Below are the code and all the weights of a small trained network. Each question names an input and a target symbol and asks about switching units off, where a switched-off unit gives its printed mean instead of its output.

import numpy as np


def w(rows, s, z=0):
    codes = np.array(rows[::2]) - 128.0
    scale = np.full(codes.shape[1], s)
    scale[-1] = z or s
    return codes * scale


def norm(h):
    return h / np.sqrt((h * h).mean(-1, keepdims=True) + 1e-5)


def f(y):
    return y / 2 * (1 + np.tanh(0.7978845608 * (y + 0.044715 * y**3)))


def softmax(a):
    e = np.exp(a - a.max(-1, keepdims=True))
    return e / e.sum(-1, keepdims=True)


def log_softmax(a):
    a = a - a.max(-1, keepdims=True)
    return a - np.log(np.exp(a).sum(-1, keepdims=True))


def net(x, mask):
    ids = ['αβγδεζηθλμστφψω'.index(c) for c in x.split()]
    T = len(ids)
    res = E[ids] + P[:T]
    u = 0
    for l in range(2):
        q, k, v = (norm(res) @ M[l].T for M in (Q, K, V))
        z = softmax(np.where(np.tri(T) > 0, q @ k.T / 3**0.5, -1e9)) @ v
        res = res + np.where(mask[u], z, O[l][:, -1]) @ O[l][:, :-1]
        u += 1
        y = f(norm(res) @ A[l][:, :-1].T + A[l][:, -1])
        res = res + np.where(mask[u : u + 4], y, B[l][:, -1]) @ B[l][:, :-1]
        u += 4
    return log_softmax(norm(res)[-1] @ U[:, :-1].T + U[:, -1])


Q, K, V, O, A, B = {}, {}, {}, {}, {}, {}
E = w([
[104,13,165,105,127,158,143,83,98,71,96],'α',
[130,89,192,116,165,145,77,128,69,58,56],'β',
[95,120,157,75,164,121,109,77,89,92,109],'γ',
[59,129,160,145,149,104,102,86,60,119,126],'δ',
[51,163,167,63,76,120,128,129,60,80,146],'ε',
[158,84,182,120,172,140,116,145,112,173,82],'ζ',
[101,156,128,4,172,114,152,37,149,147,172],'η',
[133,211,160,100,192,96,87,195,60,162,82],'θ',
[136,161,227,109,151,194,149,97,158,103,196],'λ',
[139,91,67,123,62,92,13,141,72,149,66],'μ',
[190,109,161,52,93,173,150,194,136,144,150],'σ',
[115,166,172,121,87,142,189,124,130,160,227],'τ',
[136,133,138,222,45,187,138,224,55,145,136],'φ',
[111,134,55,113,78,121,155,149,93,225,172],'ψ',
[153,107,99,195,120,157,143,140,166,222,185],'ω',
],0.011)
P = w([
[80,32,181,95,184,95,105,168,61,154,205],'0',
[80,64,233,63,119,143,84,93,40,204,131],'1',
[124,172,172,124,45,91,177,72,155,165,3],'2',
[159,198,158,108,66,150,54,58,86,191,128],'3',
[105,205,92,193,96,57,216,132,240,75,1],'4',
[91,122,179,84,62,148,72,68,60,194,146],'5',
],0.0092)
Q[0] = w([
[84,150,62,168,143,16,217,140,255,12,27],'L0H1',
[148,191,189,149,4,100,180,144,203,205,55],'L0H1',
[89,117,247,69,80,115,128,75,88,211,65],'L0H1',
],0.0077)
K[0] = w([
[207,254,105,155,25,130,130,105,195,175,96],'L0H1',
[177,142,46,189,61,169,143,129,159,232,172],'L0H1',
[172,132,116,130,104,144,102,194,144,202,235],'L0H1',
],0.0093)
V[0] = w([
[216,111,131,20,98,182,160,227,144,110,112],'L0H1',
[223,83,161,191,211,114,108,84,187,164,110],'L0H1',
[144,208,254,181,147,151,161,154,133,99,172],'L0H1',
],0.008)
O[0] = w([
[255,111,121,39,46,79,121,238,203,120,160,63],'L0H1',
[182,85,63,185,142,15,155,59,13,106,152,3],'L0H1',
[170,107,226,175,125,51,79,52,200,181,136,122],'L0H1',
],0.0085,0.0027)
A[0] = w([
[143,93,73,144,146,73,175,115,70,123,123,101],'L0N1',
[155,31,104,156,133,176,253,152,155,46,200,15],'L0N2',
[142,53,159,149,143,100,199,167,165,85,57,2],'L0N3',
[94,182,44,89,80,92,78,85,211,77,101,138],'L0N4',
],0.0056,0.0042)
B[0] = w([
[165,191,157,119,60,126,186,141,74,112,127,114],'L0N1',
[90,82,173,183,107,90,244,157,253,131,238,16],'L0N2',
[149,80,183,107,167,171,94,132,65,118,100,68],'L0N3',
[135,138,189,126,129,119,199,187,107,111,67,253],'L0N4',
],0.0064,0.00071)
Q[1] = w([
[115,161,205,25,41,160,92,76,35,239,94],'L1H1',
[126,155,139,168,119,29,255,134,245,92,1],'L1H1',
[69,146,85,146,126,215,223,158,77,90,43],'L1H1',
],0.0085)
K[1] = w([
[104,110,110,147,150,115,87,193,110,187,231],'L1H1',
[200,247,72,203,56,188,148,95,166,184,106],'L1H1',
[107,189,27,106,112,85,96,108,155,174,100],'L1H1',
],0.011)
V[1] = w([
[123,144,108,33,181,105,174,52,172,113,172],'L1H1',
[118,50,135,161,58,176,193,98,143,126,183],'L1H1',
[110,175,91,148,131,99,170,166,132,247,165],'L1H1',
],0.012)
O[1] = w([
[49,61,101,91,129,29,142,140,171,164,28,40],'L1H1',
[77,156,150,242,105,99,192,198,119,89,139,2],'L1H1',
[166,162,110,158,74,151,183,121,106,246,52,70],'L1H1',
],0.013,0.0034)
A[1] = w([
[135,89,126,22,156,166,119,190,152,101,151,238],'L1N1',
[223,77,131,119,103,41,105,69,52,60,233,65],'L1N2',
[99,80,89,35,191,68,48,121,139,58,183,1],'L1N3',
[93,47,139,96,109,2,66,100,155,119,119,44],'L1N4',
],0.0092,0.0055)
B[1] = w([
[124,173,51,149,79,63,107,104,102,111,138,246],'L1N1',
[99,130,198,2,164,95,191,144,74,111,87,173],'L1N2',
[146,5,131,224,20,215,178,113,189,182,104,226],'L1N3',
[176,195,70,144,219,152,143,133,164,105,199,192],'L1N4',
],0.014,0.011)
U = w([
[68,121,133,164,141,85,121,236,114,75,139,253],'α',
[138,41,188,96,57,140,136,113,117,69,138,123],'β',
[122,86,47,199,111,181,104,101,203,123,115,75],'γ',
[43,133,158,150,204,182,89,68,105,134,105,66],'δ',
[35,175,144,93,58,149,39,152,218,115,131,50],'ε',
[153,138,168,46,188,87,190,171,61,106,93,186],'ζ',
[83,106,47,76,188,80,160,162,157,142,77,213],'η',
[209,112,130,73,138,121,76,60,127,205,88,88],'θ',
[181,148,155,142,223,64,141,114,164,128,185,229],'λ',
[127,187,10,96,155,169,131,134,56,65,154,91],'μ',
[207,141,94,111,58,26,128,197,158,103,135,163],'σ',
[113,101,236,151,86,62,116,142,214,197,89,97],'τ',
[213,159,219,161,124,213,103,175,155,116,168,81],'φ',
[111,119,98,57,128,254,189,236,143,172,60,131],'ψ',
[187,125,99,216,115,56,200,80,31,145,113,106],'ω',
],0.0088,0.003)

Each question gives the input, a string of symbols that net reads in full, and the target symbol t.
The units are the heads (3 rows each of Q, K, V and O) and the neurons (one row each of A and B). Each row of codes is followed by its name. A weight is (code - 128) times the scale printed after its matrix; where a second scale follows, it is the last column's (O, A, B and U).
mask holds one flag per unit, layer by layer, with each layer's heads first. A switched-off unit (its flag False) gives its mean, the last column of its rows in O or B, instead of its output. The means were averaged over made-up inputs and are rounded, as every weight is.
A unit's drop is (log p(t) with every unit on - log p(t) with that unit switched off) / (log p(t) with every unit on - log p(t) with every unit switched off).
The circuit of an input: a set's keep is (log p(t) with only the set's units on - log p(t) with every unit switched off) / (log p(t) with every unit on - log p(t) with every unit switched off). Starting from all 10 units, units are removed one at a time, each time the one whose removal leaves the highest keep (on an exact tie, the one counted first), for as long as the keep stays at least 0.8.
units of the circuit, in order: the units of the circuit, biggest drop first
top k neurons: the k neurons with the biggest drops, biggest first
k most important neurons of layer l: the k neurons of layer l with the biggest drops, biggest first
drop of u: that unit's drop, to one decimal
input γ τ γ α, target γ: units of the circuit, in order -> (L1H1 L1N3 L1N4)
input η δ δ μ, target η: units of the circuit, in order -> (L1H1)
input γ φ δ θ β β, target γ: top 2 neurons -> (L1N3 L1N4)
input τ γ γ δ β, target δ: top 2 neurons -> (L1N3 L1N1)
input γ β λ σ, target γ: 2 most important neurons of layer 1 -> (L1N3 L1N4)
input β η α β α, target β: top 3 neurons -> (L0N3 L1N3 L1N2)
input τ α θ β δ ε, target τ: units of the circuit, in order -> (L1H1 L0H1)
input α η ψ μ γ, target ψ: 2 most important neurons of layer 0 -> (L0N4 L0N3)
input γ α η γ, target γ: units of the circuit, in order -> (L1H1 L1N3 L1N4)
input β ψ β β, target β: units of the circuit, in order -> (L1H1 L1N3 L1N2)
input ζ γ γ α, target ζ: units of the circuit, in order -> (L0H1 L1N2)
input δ μ β τ θ, target τ: top 2 neurons -> (L1N4 L1N1)
input θ η θ λ η, target λ: units of the circuit, in order -> (L0H1 L1N3)
input α α η β λ, target λ: top 2 neurons -> (L1N4 L1N3)
input φ θ μ ω, target φ: top neuron -> (L1N1)
input μ φ θ ζ, target μ: units of the circuit, in order -> (L0H1 L1N3)
input γ β ω σ, target γ: top 2 neurons -> (L1N3 L1N4)
input β μ γ λ, target β: top 2 neurons -> (L1N3 L1N2)
input γ θ δ ζ η, target η: top 3 neurons -> (L0N1 L1N3 L1N1)
input θ β θ α, target θ: units of the circuit, in order -> (L1H1)
input μ θ ψ, target ψ: drop of L1H1 -> 1.1
input ω δ η, target ω: drop of L0H1 -> 0.3
